Below are the code and all the weights of a small trained network. Each question names an input and a class and asks about switching units off, where a switched-off unit gives its printed mean instead of its output.

import numpy as np


def w(rows, s, z=0):
    codes = np.array(rows[::2]) - 128.0
    scale = np.full(codes.shape[1], s)
    scale[-1] = z or s
    return codes * scale


def f(y):
    return y / 2 * (1 + np.tanh(0.7978845608 * (y + 0.044715 * y**3)))


def log_softmax(a):
    a = a - a.max(-1, keepdims=True)
    return a - np.log(np.exp(a).sum(-1, keepdims=True))


def net(x, mask):
    res = np.array(x, float).reshape(1, 7) / 4 @ E
    y = f(res @ A[0][:, :-1].T + A[0][:, -1])
    res = res + np.where(mask, y, B[0][:, -1]) @ B[0][:, :-1]
    return log_softmax(res[-1] @ U[:, :-1].T + U[:, -1])


A, B = {}, {}
E = w([
[228,75,2],'x0',
[127,127,129],'x1',
[15,84,56],'x2',
[131,128,125],'x3',
[130,127,129],'x4',
[127,126,130],'x5',
[109,24,204],'x6',
],0.0088)
A[0] = w([
[116,179,252,197],'N1',
[217,117,129,154],'N2',
[155,184,150,166],'N3',
[201,82,191,205],'N4',
[178,188,62,104],'N5',
[106,27,74,78],'N6',
[184,88,36,255],'N7',
[46,208,29,171],'N8',
[85,70,157,117],'N9',
[240,109,102,146],'N10',
[165,207,164,209],'N11',
[87,245,163,151],'N12',
[181,148,13,134],'N13',
[121,104,135,100],'N14',
[139,147,209,113],'N15',
[153,214,140,173],'N16',
[63,252,127,166],'N17',
[52,83,250,96],'N18',
],0.012,0.0053)
B[0] = w([
[84,174,118,251],'N1',
[74,111,169,176],'N2',
[142,177,38,164],'N3',
[42,156,102,202],'N4',
[212,171,190,177],'N5',
[201,125,89,187],'N6',
[217,50,155,239],'N7',
[163,28,175,241],'N8',
[183,183,173,176],'N9',
[115,88,188,197],'N10',
[114,182,30,193],'N11',
[90,102,73,222],'N12',
[189,129,155,215],'N13',
[168,185,116,130],'N14',
[120,188,116,180],'N15',
[162,158,34,180],'N16',
[1,63,11,231],'N17',
[197,157,215,249],'N18',
],0.008,0.011)
U = w([
[125,166,75,124],'0',
[161,248,177,47],'1',
[208,179,125,252],'2',
[112,80,213,207],'3',
[79,74,107,147],'4',
[128,145,241,98],'5',
[175,102,136,26],'6',
[184,123,110,92],'7',
],0.014,0.0032)

Each question gives the input, the list of numbers given to net, and the class t.
The units are the neurons (one row each of A and B). Each row of codes is followed by its name. A weight is (code - 128) times the scale printed after its matrix; where a second scale follows, it is the last column's (A, B and U).
mask holds one flag per neuron, in row order. A switched-off neuron (its flag False) gives its mean, the last column of its row in B, instead of its output. The means were averaged over made-up inputs and are rounded, as every weight is.
A unit's drop is (log p(t) with every unit on - log p(t) with that unit switched off) / (log p(t) with every unit on - log p(t) with every unit switched off).
The circuit of an input: a set's keep is (log p(t) with only the set's units on - log p(t) with every unit switched off) / (log p(t) with every unit on - log p(t) with every unit switched off). Starting from the 12 units with the biggest drops (on a tie, the unit counted first), units are removed one at a time, each time the one whose removal leaves the highest keep (on an exact tie, the one counted first), for as long as the keep stays at least 0.8.
circuit, biggest first: the units of the circuit, biggest drop first
top k neurons: the k neurons with the biggest drops, biggest first
drop of u: that unit's drop, to one decimal
input [-5,-8,3,6,-1,-8,-8], class 4: circuit, biggest first	[N17]
input [5,4,6,5,-3,-7,-6], class 6: circuit, biggest first	[N8; N7]
input [3,7,3,1,6,-7,-6], class 6: top 2 neurons	[N8; N7]
input [3,-6,6,-5,-5,8,4], class 7: circuit, biggest first	[N6; N17]
input [4,8,6,-7,-8,-3,-6], class 6: circuit, biggest first	[N8; N7]
input [1,8,8,-3,3,-6,1], class 7: top 3 neurons	[N6; N17; N10]
input [-1,0,1,2,2,-3,-7], class 4: top 3 neurons	[N17; N8; N18]
input [0,-1,-3,2,3,3,2], class 1: circuit, biggest first	[N17; N8]
input [3,2,-8,6,7,-3,2], class 3: top 2 neurons	[N10; N2]
input [-2,-6,0,8,7,6,6], class 1: circuit, biggest first	[N8; N7; N17]
input [-2,-8,3,1,3,6,2], class 5: circuit, biggest first	[N17; N11; N12]
input [3,0,1,5,6,-4,-2], class 6: circuit, biggest first	[N7; N1; N11]
input [2,5,6,-5,-3,0,1], class 7: top 2 neurons	[N6; N17]
input [4,6,4,0,-6,-3,6], class 7: circuit, biggest first	[N6]
input [6,-1,8,-1,7,1,-2], class 6: circuit, biggest first	[N8; N7]
input [5,8,-6,3,-2,-6,2], class 3: circuit, biggest first	[N10; N2]
input [-8,6,3,5,-7,2,-1], class 4: top 2 neurons	[N17; N12]
input [-5,-1,-1,-3,6,-8,2], class 1: top 2 neurons	[N18; N8]
input [-4,-3,-8,1,7,5,2], class 1: top 2 neurons	[N17; N18]
input [-7,-6,5,-5,7,4,-5], class 4: top neuron	[N17]
input [-4,-4,2,6,-5,3,4], class 5: top 2 neurons	[N11; N16]
input [7,6,8,5,2,4,7], class 7: drop of N18	0.1
input [5,-8,0,8,-1,5,2], class 3: drop of N11	0.3
